[[ 44 -13  32  -1  -4]
 [-20 -18  44  18 -70]
 [-30   9 -17  -8 -44]]
->
[[-18  44]
 [  9 -17]]

[[ 32  50 -10  50  83]
 [-16  18   1  17  41]
 [-12 -18   1 -87 -58]]
->
[[ 18   1]
 [-18   1]]

[[ 27  19   2 -23 -24]
 [ 15  17  21 -27 -51]
 [-29  22  51 -25   1]
 [-31 -44  14 -37 -77]]
->
[[17 21]
 [22 51]]

[[-43  12 -70  25]
 [  7 -19  -7  65]
 [ 11  25 -27  47]
 [ 60 -21  65  16]
 [ 60 -42  51  -5]]
->
[[-19  -7]
 [ 25 -27]]

[[ 11   1  12]
 [ 15  -4   1]
 [ -1  -1   1]
 [ 79  -3   1]
 [ 40 -17  -1]]
->
[[-4  1]
 [-1  1]]

[[-37  29  68  -9  -5]
 [ 66  -4  41  27   2]
 [-37  28  68  -7  -4]
 [ 66  -3  42  27   4]]
->
[[-4 41]
 [28 68]]

[[ 29  16 -12 -16  -3]
 [-31 -13   4  38  52]
 [-19  57  74  45  90]
 [-33  -9  57  -2   1]
 [  3  44  20 -30 -23]]
->
[[-13   4]
 [ 57  74]]

[[-31  -1 -32 -74 -44]
 [-22   7 -26 -11 -29]
 [ 14  -3   6  20  14]
 [-25  -5 -34  11 -13]]
->
[[  7 -26]
 [ -3   6]]
---
[[ 66  36  66  39 -10 -40  16 -17]
 [ -1 -26 -48  20  33  58 -25  34]
 [-43 -61 -21 -50  19  42  -8  42]
 [ 53  -5   0  37  31  -6  20 -50]
 [-78 -15  22 -49  -7 -80   0  42]
 [ 14 -69 -18  19  44 -18 -13  -9]]
->
[[ 16 -17  66  36  66  39 -10 -40]
 [-25  34  -1 -26 -48  20  33  58]
 [ -8  42 -43 -61 -21 -50  19  42]
 [ 20 -50  53  -5   0  37  31  -6]
 [  0  42 -78 -15  22 -49  -7 -80]
 [-13  -9  14 -69 -18  19  44 -18]]

[[ 21  47 -33   8   4   1]
 [ 33  74 -51  13   7   1]
 [ 25  56 -39   9   5   1]
 [ 30  66 -46  11   6   1]
 [ 26  58 -40  10   5   1]]
->
[[  4   1  21  47 -33   8]
 [  7   1  33  74 -51  13]
 [  5   1  25  56 -39   9]
 [  6   1  30  66 -46  11]
 [  5   1  26  58 -40  10]]

[[-10 -36 -41  -6]
 [-27  64  50 -37]
 [ 51 -26 -59  48]
 [-39 -12 -26 -50]
 [-26  75  40 -59]
 [-32  -7 -14 -42]]
->
[[-41  -6 -10 -36]
 [ 50 -37 -27  64]
 [-59  48  51 -26]
 [-26 -50 -39 -12]
 [ 40 -59 -26  75]
 [-14 -42 -32  -7]]

[[-15  -3  25  37  -7  11  49]
 [  2   3   5   3  40 -12 -72]
 [ 16  -2 -10 -27   4 -20 -59]
 [  5  26 -11  27  13  13  16]
 [-13 -53 -16 -47 -26 -37   6]
 [  5  11 -34  -5  26 -24 -29]]
->
[[ 11  49 -15  -3  25  37  -7]
 [-12 -72   2   3   5   3  40]
 [-20 -59  16  -2 -10 -27   4]
 [ 13  16   5  26 -11  27  13]
 [-37   6 -13 -53 -16 -47 -26]
 [-24 -29   5  11 -34  -5  26]]

[[-50   8  66  12 -18 -10]
 [ 29  -9  -3   8  28  88]
 [ -2   6  10 -21  -2  -8]
 [-12 -21 -27  -1 -19 -68]
 [  2 -15 -12 -22   1 -55]]
->
[[-18 -10 -50   8  66  12]
 [ 28  88  29  -9  -3   8]
 [ -2  -8  -2   6  10 -21]
 [-19 -68 -12 -21 -27  -1]
 [  1 -55   2 -15 -12 -22]]

[[-25 -23  58  49 -41 -30  18 -50   3 -14]
 [ 70  58 -20 -54  46  10   7  -2   0  10]
 [-19 -13  -8  -3   4 -57 -20  -4   5 -25]
 [-15 -11  47  41 -30 -34  14 -54   1 -29]
 [ 22  22  -1 -63  -3   5  -4   7 -24   9]]
->
[[  3 -14 -25 -23  58  49 -41 -30  18 -50]
 [  0  10  70  58 -20 -54  46  10   7  -2]
 [  5 -25 -19 -13  -8  -3   4 -57 -20  -4]
 [  1 -29 -15 -11  47  41 -30 -34  14 -54]
 [-24   9  22  22  -1 -63  -3   5  -4   7]]

[[ 68  66  18  16 -36  49  29  26  42 -27   6  -1]
 [-59  44  40  14  54  78 -45  11 -81   7 -36 -16]
 [-53 -70 -47  -2  65  43 -60 -45 -23  -7 -37 -37]]
->
[[  6  -1  68  66  18  16 -36  49  29  26  42 -27]
 [-36 -16 -59  44  40  14  54  78 -45  11 -81   7]
 [-37 -37 -53 -70 -47  -2  65  43 -60 -45 -23  -7]]

[[ 30  59 -16 -11   4]
 [-82 -42  49 -89 -76]
 [ -4  43 -17  -6   8]
 [ 32 -19 -22   3   6]
 [-73 -34  41 -72 -69]
 [-16  30  -1 -28 -11]
 [ 18  15 -25  16  21]
 [ -4   9   5 -13  -4]]
->
[[-11   4  30  59 -16]
 [-89 -76 -82 -42  49]
 [ -6   8  -4  43 -17]
 [  3   6  32 -19 -22]
 [-72 -69 -73 -34  41]
 [-28 -11 -16  30  -1]
 [ 16  21  18  15 -25]
 [-13  -4  -4   9   5]]
---
[[  5  66 -11  -4  19  22 -12  20  -6   8 -10  -1]
 [-18  10   9  45  17  18 -14  17  -4  -6 -10   0]
 [  6 -29  15   8 -38  -7 -12 -21 -19 -39   3 -43]
 [ -2  34 -31  13  27  29 -19  -6 -14  10  22   5]
 [ -1  12  -3  12   0   2   5  -5  26  27   8 -46]]
->
[[  5  66 -11  -4  19  22 -12  20  -6   8 -10  -1]
 [  6 -29  15   8 -38  -7 -12 -21 -19 -39   3 -43]
 [ -1  12  -3  12   0   2   5  -5  26  27   8 -46]]

[[  9 -25  12  18   8   6 -28 -33   6]
 [-14  60   0  67  19  52 -49 -40 -50]
 [-13  -2 -10   5  10 -15  -8  -2  17]
 [-12  10  14   5   8  -6   3  -6 -20]
 [  6   6   9 -27   3   5  16 -18  31]
 [ -4   7  -1   0   5 -23  -5  21   2]]
->
[[  9 -25  12  18   8   6 -28 -33   6]
 [-13  -2 -10   5  10 -15  -8  -2  17]
 [  6   6   9 -27   3   5  16 -18  31]]

[[ 28  29  61  11  35   5  30 -47  53 -35 -22 -29  71]
 [ 49  51 -44 -14 -23  53 -82   0   7  62  56 -35 -37]]
->
[[ 28  29  61  11  35   5  30 -47  53 -35 -22 -29  71]]

[[ 24  -9  40 -45 -21 -80   9  21 -18   6 -42   1  22]
 [ 10 -64  26  46   9   9  14  -3 -29  17 -22  23  27]]
->
[[ 24  -9  40 -45 -21 -80   9  21 -18   6 -42   1  22]]

[[-54 -32 -17  13  27  47 -43  18 -18 -15   0 -20  41 -31   9]
 [ -4 -21 -41  13  -2 -21  67 -18 -13 -25   0 -25  83 -35 -90]
 [ 36 -40  26 -23  39   0 -15  -8 -10 -77 -73   8  -1 -28 -51]]
->
[[-54 -32 -17  13  27  47 -43  18 -18 -15   0 -20  41 -31   9]
 [ 36 -40  26 -23  39   0 -15  -8 -10 -77 -73   8  -1 -28 -51]]

[[ -9  74  54  -9  -9 -68   0 -42  46 -47]
 [ 63  41  20  -6 -37   5 -26  70  34  47]
 [ -2 -84 -36  -3  49  13  52  22 -39  -6]
 [ 11  51 -18  -6 -66 -21 -57 -54   3 -67]
 [ -8  69   6   7 -49 -11 -54 -13   8 -40]
 [ -4 -53 -43 -33  52  18  26 -38 -14  16]
 [ 47 -42  46 -30   7  65  23  20  37  22]]
->
[[ -9  74  54  -9  -9 -68   0 -42  46 -47]
 [ -2 -84 -36  -3  49  13  52  22 -39  -6]
 [ -8  69   6   7 -49 -11 -54 -13   8 -40]
 [ 47 -42  46 -30   7  65  23  20  37  22]]
---
[[ 15  46 -73]
 [ 52  42 -40]]
->
[-73  42]

[[ 61  30]
 [-41 -41]
 [-67 -59]
 [-35 -27]
 [ 23  16]]
->
[ 30 -41]

[[ 17 -28  -5  22]
 [  1 -22  -2 -75]]
->
[22 -2]

[[ 14  -3 -31 -55 -49]
 [-46 -53 -62 -18 -84]
 [-42 -14  45  40  53]
 [-52  -6  18  89  43]
 [-77 -75  55   8  34]]
->
[-49 -18  45  -6 -77]

[[  4 -16  32]
 [-29 -84  31]
 [  8 -21  20]]
->
[ 32 -84   8]

[[-10  34 -47  24]
 [-12  10 -54  19]
 [  1  -1 -43 -34]
 [  3  64 -24  -6]
 [ 13  17 -27 -64]]
->
[ 24 -54  -1   3]

[[-41  -8 -61  18  11]
 [ 48   0 -83   3 -89]
 [-19  33  24  66 -33]]
->
[11  3 24]

[[-13 -67]
 [-20  21]
 [ 25 -35]
 [ 22 -28]]
->
[-67 -20]

[[-58  -8  67 -45]
 [ -7 -48 -17  31]
 [-23 -36 -69   5]
 [ -1  51  -4  -7]]
->
[-45 -17 -36  -1]
